Below is a small trained network, with its code and all its weights. Each question gives an input and a class and asks what happens when units are switched off, that is, made to give their printed mean instead of their output.

import numpy as np


def w(rows, s, z=0):
    codes = np.array(rows[::2]) - 128.0
    scale = np.full(codes.shape[1], s)
    scale[-1] = z or s
    return codes * scale


def f(y):
    return np.maximum(y, 0)


def log_softmax(a):
    a = a - a.max(-1, keepdims=True)
    return a - np.log(np.exp(a).sum(-1, keepdims=True))


def net(x, mask):
    res = np.array(x, float).reshape(1, 8) / 4 @ E
    y = f(res @ A[0][:, :-1].T + A[0][:, -1])
    res = res + np.where(mask, y, B[0][:, -1]) @ B[0][:, :-1]
    return log_softmax(res[-1] @ U[:, :-1].T + U[:, -1])


A, B = {}, {}
E = w([
[109,173,86,97,70,235,191],'x0',
[216,105,36,65,175,124,151],'x1',
[195,57,118,215,98,178,146],'x2',
[129,131,126,128,125,124,128],'x3',
[168,166,218,131,136,96,246],'x4',
[129,129,126,128,126,125,128],'x5',
[107,20,172,55,47,88,141],'x6',
[129,128,131,127,129,130,127],'x7',
],0.011)
A[0] = w([
[154,98,169,155,194,77,90,79],'n1',
[75,172,142,74,161,83,161,78],'n2',
[136,9,166,83,72,144,129,128],'n3',
[194,116,70,91,125,118,139,66],'n4',
[92,166,91,97,104,93,68,18],'n5',
[21,164,195,197,87,130,127,36],'n6',
[80,100,69,107,133,171,16,55],'n7',
[171,101,93,137,131,40,89,149],'n8',
[136,87,168,155,184,77,110,59],'n9',
[133,189,103,199,182,141,118,68],'n10',
[42,148,170,195,99,134,107,13],'n11',
[106,156,119,97,76,192,174,30],'n12',
[149,127,171,181,155,35,85,107],'n13',
[103,68,151,62,51,106,158,39],'n14',
[133,183,131,113,91,206,133,116],'n15',
[174,179,103,124,85,130,73,123],'n16',
[87,153,100,95,95,184,164,51],'n17',
[160,179,205,145,133,87,218,67],'n18',
[145,101,137,214,87,124,166,96],'n19',
[103,83,77,173,109,162,55,2],'n20',
[192,123,71,50,192,120,132,91],'n21',
[232,55,108,201,110,157,151,81],'n22',
[79,195,110,14,179,68,141,77],'n23',
[96,177,107,186,201,154,120,93],'n24',
[169,220,115,178,185,152,108,124],'n25',
[105,144,186,179,90,134,117,75],'n26',
[112,164,90,102,70,158,138,107],'n27',
[136,89,144,91,70,96,87,90],'n28',
[200,142,100,97,145,71,218,45],'n29',
[134,108,142,107,198,73,113,59],'n30',
[146,154,125,87,88,176,170,76],'n31',
[133,161,111,211,178,160,137,139],'n32',
[108,110,139,95,110,189,155,83],'n33',
],0.012,0.003)
B[0] = w([
[72,115,95,181,143,158,167,198],'n1',
[183,181,195,183,119,122,76,200],'n2',
[132,117,133,112,91,56,120,247],'n3',
[83,143,80,80,107,171,99,199],'n4',
[191,148,171,149,163,139,135,178],'n5',
[87,151,88,51,107,169,85,228],'n6',
[221,104,182,104,190,153,183,226],'n7',
[81,105,110,144,138,165,166,205],'n8',
[77,109,115,168,158,150,130,189],'n9',
[124,97,135,106,111,60,132,212],'n10',
[106,116,93,72,108,177,76,203],'n11',
[88,127,116,177,144,131,165,194],'n12',
[79,102,73,190,135,148,161,212],'n13',
[126,113,127,109,98,44,153,231],'n14',
[83,107,109,192,145,122,156,195],'n15',
[120,89,134,101,131,122,142,162],'n16',
[88,117,135,169,137,135,142,187],'n17',
[209,86,179,68,248,154,189,240],'n18',
[169,169,175,148,116,145,61,191],'n19',
[206,119,169,118,163,156,147,198],'n20',
[77,135,86,69,69,177,84,231],'n21',
[174,234,164,172,109,126,50,235],'n22',
[161,187,178,176,91,127,57,238],'n23',
[140,106,120,124,86,74,155,210],'n24',
[108,101,107,94,120,45,136,234],'n25',
[124,142,106,75,100,178,115,187],'n26',
[96,104,128,180,144,137,160,180],'n27',
[128,119,129,130,117,85,160,197],'n28',
[136,112,112,68,129,168,129,227],'n29',
[101,132,114,164,131,141,135,189],'n30',
[72,92,118,182,159,152,160,189],'n31',
[127,131,136,119,87,65,122,212],'n32',
[105,123,109,166,144,116,138,173],'n33',
],0.011,0.014)
U = w([
[117,106,112,77,82,3,158,153],'0',
[67,107,91,209,142,186,176,120],'1',
[99,146,72,8,87,229,98,191],'2',
[209,106,164,71,194,183,189,182],'3',
[166,231,171,188,96,139,69,2],'4',
],0.014,0.0024)

Each question gives the input, the list of numbers given to net, and the class t.
The units are the neurons (one row each of A and B). Each row of codes is followed by its name. A weight is (code - 128) times the scale printed after its matrix; where a second scale follows, it is the last column's (A, B and U).
mask holds one flag per neuron, in row order. A switched-off neuron (its flag False) gives its mean, the last column of its row in B, instead of its output. The means were averaged over made-up inputs and are rounded, as every weight is.
A unit's drop is (log p(t) with every unit on - log p(t) with that unit switched off) / (log p(t) with every unit on - log p(t) with every unit switched off).
The circuit of an input: a set's keep is (log p(t) with only the set's units on - log p(t) with every unit switched off) / (log p(t) with every unit on - log p(t) with every unit switched off). Starting from the 12 units with the biggest drops (on a tie, the unit counted first), units are removed one at a time, each time the one whose removal leaves the highest keep (on an exact tie, the one counted first), for as long as the keep stays at least 0.8.
units of the circuit, in order: the units of the circuit, biggest drop first
unit that matters most: the unit with the biggest drop
top k neurons: the k neurons with the biggest drops, biggest first
drop when u is switched off: that unit's drop, to one decimal
input [-8,-6,0,-2,3,-3,7,6], class 1: unit that matters most => n13
input [3,4,4,-7,-2,-2,-4,-3], class 0: top 2 neurons => (n23 n25)
input [3,8,-5,6,7,6,7,4], class 2: top 3 neurons => (n29 n21 n4)
input [7,7,-2,-7,0,6,7,-5], class 0: top 2 neurons => (n14 n3)
input [5,-7,0,0,8,-5,-1,-6], class 3: top 3 neurons => (n18 n21 n4)
input [0,-3,7,4,6,-1,6,1], class 4: top 2 neurons => (n22 n19)
input [1,1,8,8,4,-4,-8,2], class 0: top 3 neurons => (n25 n10 n32)
input [3,-5,6,-5,3,2,-3,5], class 4: top 3 neurons => (n19 n22 n21)
input [7,1,2,-5,-6,-2,-4,-8], class 1: top 2 neurons => (n18 n15)
input [7,-4,8,0,7,2,1,2], class 4: top 3 neurons => (n22 n19 n13)
input [-8,-7,4,-1,-2,0,5,8], class 1: top 2 neurons => (n13 n1)
input [0,-3,-3,-7,5,0,-5,0], class 0: top 2 neurons => (n25 n7)
input [2,-3,-6,0,0,5,5,6], class 4: drop when n2 is switched off => 0.5
input [-5,5,-8,5,-2,-3,-3,-7], class 4: units of the circuit, in order => (n23)
input [4,1,-4,-2,4,4,1,3], class 1: drop when n31 is switched off => 0.5
input [7,-6,2,7,2,4,5,-8], class 1: drop when n12 is switched off => 0.3
